Here is a tiny trained network, its code and every weight. The questions are about switching its units off for an input and a target symbol, where a switched-off unit gives its printed mean instead of its output.

import numpy as np


def w(rows, s, z=0):
    codes = np.array(rows[::2]) - 128.0
    scale = np.full(codes.shape[1], s)
    scale[-1] = z or s
    return codes * scale


def norm(h):
    return h / np.sqrt((h * h).mean(-1, keepdims=True) + 1e-5)


def f(y):
    return np.maximum(y, 0)


def softmax(a):
    e = np.exp(a - a.max(-1, keepdims=True))
    return e / e.sum(-1, keepdims=True)


def log_softmax(a):
    a = a - a.max(-1, keepdims=True)
    return a - np.log(np.exp(a).sum(-1, keepdims=True))


def net(x, mask):
    ids = ['αβδζηθλμξπτφψ'.index(c) for c in x.split()]
    T = len(ids)
    res = E[ids] + P[:T]
    u = 0
    for l in range(3):
        q, k, v = (norm(res) @ M[l].T for M in (Q, K, V))
        z = softmax(np.where(np.tri(T) > 0, q @ k.T / 2**0.5, -1e9)) @ v
        res = res + np.where(mask[u], z, O[l][:, -1]) @ O[l][:, :-1]
        u += 1
        y = f(norm(res) @ A[l][:, :-1].T + A[l][:, -1])
        res = res + np.where(mask[u : u + 12], y, B[l][:, -1]) @ B[l][:, :-1]
        u += 12
    return log_softmax(norm(res)[-1] @ U[:, :-1].T + U[:, -1])


Q, K, V, O, A, B = {}, {}, {}, {}, {}, {}
E = w([
[108,89,94,99,80],'α',
[118,134,154,148,188],'β',
[92,78,85,125,72],'δ',
[110,152,140,136,96],'ζ',
[46,133,171,142,96],'η',
[109,62,80,150,109],'θ',
[116,55,208,141,104],'λ',
[140,126,129,89,90],'μ',
[154,69,198,67,177],'ξ',
[187,120,95,101,79],'π',
[68,70,115,102,127],'τ',
[108,73,2,136,230],'φ',
[126,54,137,217,148],'ψ',
],0.023)
P = w([
[137,179,112,171,104],'0',
[89,253,150,86,113],'1',
[92,237,148,62,127],'2',
[92,205,161,62,121],'3',
[103,161,123,73,85],'4',
[72,119,117,99,69],'5',
[102,147,134,86,117],'6',
[79,92,122,141,120],'7',
[90,120,148,162,125],'8',
[154,158,140,140,161],'9',
[175,47,142,157,186],'10',
[123,79,161,168,166],'11',
[58,149,168,206,79],'12',
],0.0061)
Q[0] = w([
[236,151,254,201,74],'L0H1',
[123,16,221,52,159],'L0H1',
],0.0076)
K[0] = w([
[122,254,117,89,66],'L0H1',
[132,96,50,214,129],'L0H1',
],0.0086)
V[0] = w([
[117,95,197,118,164],'L0H1',
[118,98,183,252,148],'L0H1',
],0.011)
O[0] = w([
[186,210,105,211,186,82],'L0H1',
[181,1,75,25,157,2],'L0H1',
],0.0082,0.002)
A[0] = w([
[81,69,117,118,195,77],'L0N1',
[137,137,85,44,158,88],'L0N2',
[111,119,95,143,254,150],'L0N3',
[229,137,196,109,40,242],'L0N4',
[117,171,31,145,177,126],'L0N5',
[152,40,190,184,123,205],'L0N6',
[129,204,117,19,97,141],'L0N7',
[84,162,191,153,149,5],'L0N8',
[155,151,71,216,130,177],'L0N9',
[54,111,123,73,120,198],'L0N10',
[223,212,169,159,69,114],'L0N11',
[150,116,13,169,63,150],'L0N12',
],0.0095,0.002)
B[0] = w([
[31,97,220,181,132,200],'L0N1',
[96,103,219,105,136,161],'L0N2',
[80,130,69,123,30,183],'L0N3',
[1,52,113,182,177,198],'L0N4',
[133,100,150,74,223,157],'L0N5',
[127,237,167,115,206,219],'L0N6',
[125,164,204,157,78,188],'L0N7',
[128,43,130,27,156,177],'L0N8',
[88,81,245,172,133,170],'L0N9',
[108,139,113,194,244,253],'L0N10',
[26,105,222,216,209,172],'L0N11',
[37,133,238,64,161,243],'L0N12',
],0.0089,0.006)
Q[1] = w([
[248,157,144,95,79],'L1H1',
[138,143,166,122,174],'L1H1',
],0.014)
K[1] = w([
[87,245,84,26,4],'L1H1',
[152,153,40,167,186],'L1H1',
],0.011)
V[1] = w([
[201,99,253,95,249],'L1H1',
[203,194,214,232,159],'L1H1',
],0.014)
O[1] = w([
[170,213,207,114,231,253],'L1H1',
[160,7,206,115,112,143],'L1H1',
],0.014,0.016)
A[1] = w([
[116,115,176,211,203,7],'L1N1',
[58,84,217,44,153,152],'L1N2',
[254,79,168,155,110,214],'L1N3',
[166,217,93,44,177,126],'L1N4',
[147,246,146,227,91,176],'L1N5',
[79,176,192,229,171,185],'L1N6',
[95,142,187,147,70,217],'L1N7',
[239,158,88,198,189,101],'L1N8',
[139,145,58,85,88,12],'L1N9',
[229,211,153,187,120,180],'L1N10',
[61,232,203,113,112,175],'L1N11',
[80,161,53,152,54,2],'L1N12',
],0.0093,0.001)
B[1] = w([
[135,176,116,100,62,221],'L1N1',
[146,141,96,224,167,243],'L1N2',
[60,89,178,5,120,141],'L1N3',
[62,141,180,181,111,166],'L1N4',
[146,124,197,164,165,156],'L1N5',
[112,59,10,85,141,252],'L1N6',
[172,169,117,140,135,158],'L1N7',
[130,136,132,73,37,135],'L1N8',
[134,220,152,111,88,130],'L1N9',
[171,91,189,22,175,150],'L1N10',
[108,43,71,111,192,241],'L1N11',
[193,147,158,61,139,140],'L1N12',
],0.014,0.013)
Q[2] = w([
[91,6,130,147,203],'L2H1',
[36,155,149,186,181],'L2H1',
],0.018)
K[2] = w([
[145,179,153,132,5],'L2H1',
[92,57,69,81,71],'L2H1',
],0.018)
V[2] = w([
[180,247,103,96,226],'L2H1',
[77,77,217,204,181],'L2H1',
],0.016)
O[2] = w([
[238,194,99,104,76,164],'L2H1',
[152,122,120,252,153,248],'L2H1',
],0.014,0.0016)
A[2] = w([
[157,148,134,189,98,75],'L2N1',
[179,205,94,127,84,14],'L2N2',
[169,158,136,216,86,40],'L2N3',
[74,136,159,167,237,236],'L2N4',
[153,7,113,104,173,216],'L2N5',
[128,135,51,186,138,248],'L2N6',
[96,117,84,127,160,137],'L2N7',
[188,151,90,189,155,130],'L2N8',
[125,175,139,187,126,112],'L2N9',
[165,133,99,248,143,36],'L2N10',
[130,51,192,103,128,220],'L2N11',
[173,189,94,143,90,83],'L2N12',
],0.015,0.0017)
B[2] = w([
[181,152,153,101,55,132],'L2N1',
[173,218,190,167,26,133],'L2N2',
[217,81,122,91,27,134],'L2N3',
[191,44,82,103,109,253],'L2N4',
[202,166,179,156,1,187],'L2N5',
[176,70,175,87,98,154],'L2N6',
[151,156,125,81,145,166],'L2N7',
[39,136,101,182,157,161],'L2N8',
[64,117,127,96,151,142],'L2N9',
[46,247,141,201,87,164],'L2N10',
[95,215,133,215,28,159],'L2N11',
[101,159,176,150,57,132],'L2N12',
],0.016,0.022)
U = w([
[19,91,197,75,106,185],'α',
[195,75,139,115,131,18],'β',
[197,82,96,134,80,3],'δ',
[150,114,213,122,225,142],'ζ',
[102,124,75,139,196,164],'η',
[95,186,133,115,108,188],'θ',
[111,116,109,165,101,152],'λ',
[87,99,110,155,150,147],'μ',
[112,176,123,134,123,133],'ξ',
[64,89,163,172,148,130],'π',
[155,103,81,133,145,190],'τ',
[171,124,248,171,91,82],'φ',
[141,178,150,38,123,105],'ψ',
],0.014,0.0053)

Each question gives the input, a string of symbols that net reads in full, and the target symbol t.
The units are the heads (2 rows each of Q, K, V and O) and the neurons (one row each of A and B). Each row of codes is followed by its name. A weight is (code - 128) times the scale printed after its matrix; where a second scale follows, it is the last column's (O, A, B and U).
mask holds one flag per unit, layer by layer, with each layer's heads first. A switched-off unit (its flag False) gives its mean, the last column of its rows in O or B, instead of its output. The means were averaged over made-up inputs and are rounded, as every weight is.
A unit's drop is (log p(t) with every unit on - log p(t) with that unit switched off) / (log p(t) with every unit on - log p(t) with every unit switched off).
The circuit of an input: a set's keep is (log p(t) with only the set's units on - log p(t) with every unit switched off) / (log p(t) with every unit on - log p(t) with every unit switched off). Starting from the 12 units with the biggest drops (on a tie, the unit counted first), units are removed one at a time, each time the one whose removal leaves the highest keep (on an exact tie, the one counted first), for as long as the keep stays at least 0.8.
units of the circuit, in order: the units of the circuit, biggest drop first
most important unit: the unit with the biggest drop
k most important neurons: the k neurons with the biggest drops, biggest first
k most important neurons of layer l: the k neurons of layer l with the biggest drops, biggest first
input ξ δ α α μ ψ π α ψ α π, target φ: most important unit : L1H1
input δ ξ μ μ, target ζ: units of the circuit, in order : [L2N5, L0N7]
input α β δ ψ η, target α: units of the circuit, in order : [L1H1, L2H1]
input α ξ ξ λ τ μ μ, target α: units of the circuit, in order : [L0H1, L1H1, L2H1]
input ξ α α θ, target φ: units of the circuit, in order : [L0H1, L1H1, L2N11]
input θ θ ψ ζ θ β θ ζ φ α α β η, target η: units of the circuit, in order : [L0H1, L1H1, L2N5]
input α α ξ δ ξ α α τ α δ φ τ, target α: units of the circuit, in order : [L1H1, L2H1, L0N1]
input α α δ ζ δ ξ θ δ, target α: units of the circuit, in order : [L0H1, L1H1, L2H1, L0N12]
input λ α μ ζ, target ζ: units of the circuit, in order : [L1H1, L0H1]
input α α ζ η η θ ξ τ, target α: units of the circuit, in order : [L1H1, L2H1, L0N1]
input θ α ξ β α α τ μ η, target η: units of the circuit, in order : [L1H1, L0H1, L2N5]
input α λ η α π ξ ξ λ λ, target α: units of the circuit, in order : [L0H1, L2H1, L1H1]
input ζ α θ α ξ ξ δ ψ, target φ: units of the circuit, in order : [L1H1, L2N5]
input α α ξ, target α: most important neuron : [L0N6]
input τ ζ τ α π η λ θ τ, target τ: units of the circuit, in order : [L1H1, L2N11, L2H1]
input λ α μ α φ ξ β δ τ λ η, target ζ: 4 most important neurons of layer 0 : [L0N6, L0N12, L0N8, L0N3]
input α θ ξ β α ξ μ ψ α ζ ξ θ ζ, target α: 2 most important neurons of layer 0 : [L0N6, L0N1]
input φ ξ τ, target η: 2 most important neurons of layer 0 : [L0N5, L0N9]
input ξ ψ η τ ξ ψ β η μ ξ, target φ: 2 most important neurons : [L0N2, L0N1]
input ξ ξ ξ ψ β ζ α δ ψ θ τ β, target φ: 2 most important neurons : [L0N12, L0N3]
input α β φ τ λ μ α μ τ ξ β α ψ, target α: 3 most important neurons of layer 1 : [L1N2, L1N12, L1N3]
input α ξ μ τ ζ α β α π ζ ψ ξ α, target α: 2 most important neurons : [L0N6, L1N12]
input θ α μ ξ β, target η: 2 most important neurons of layer 1 : [L1N4, L1N11]
input ξ α φ θ ψ β α α τ α δ α, target φ: most important unit : L0N12
input α α α π ξ α ψ α ξ η ξ θ, target α: 2 most important neurons of layer 0 : [L0N6, L0N1]
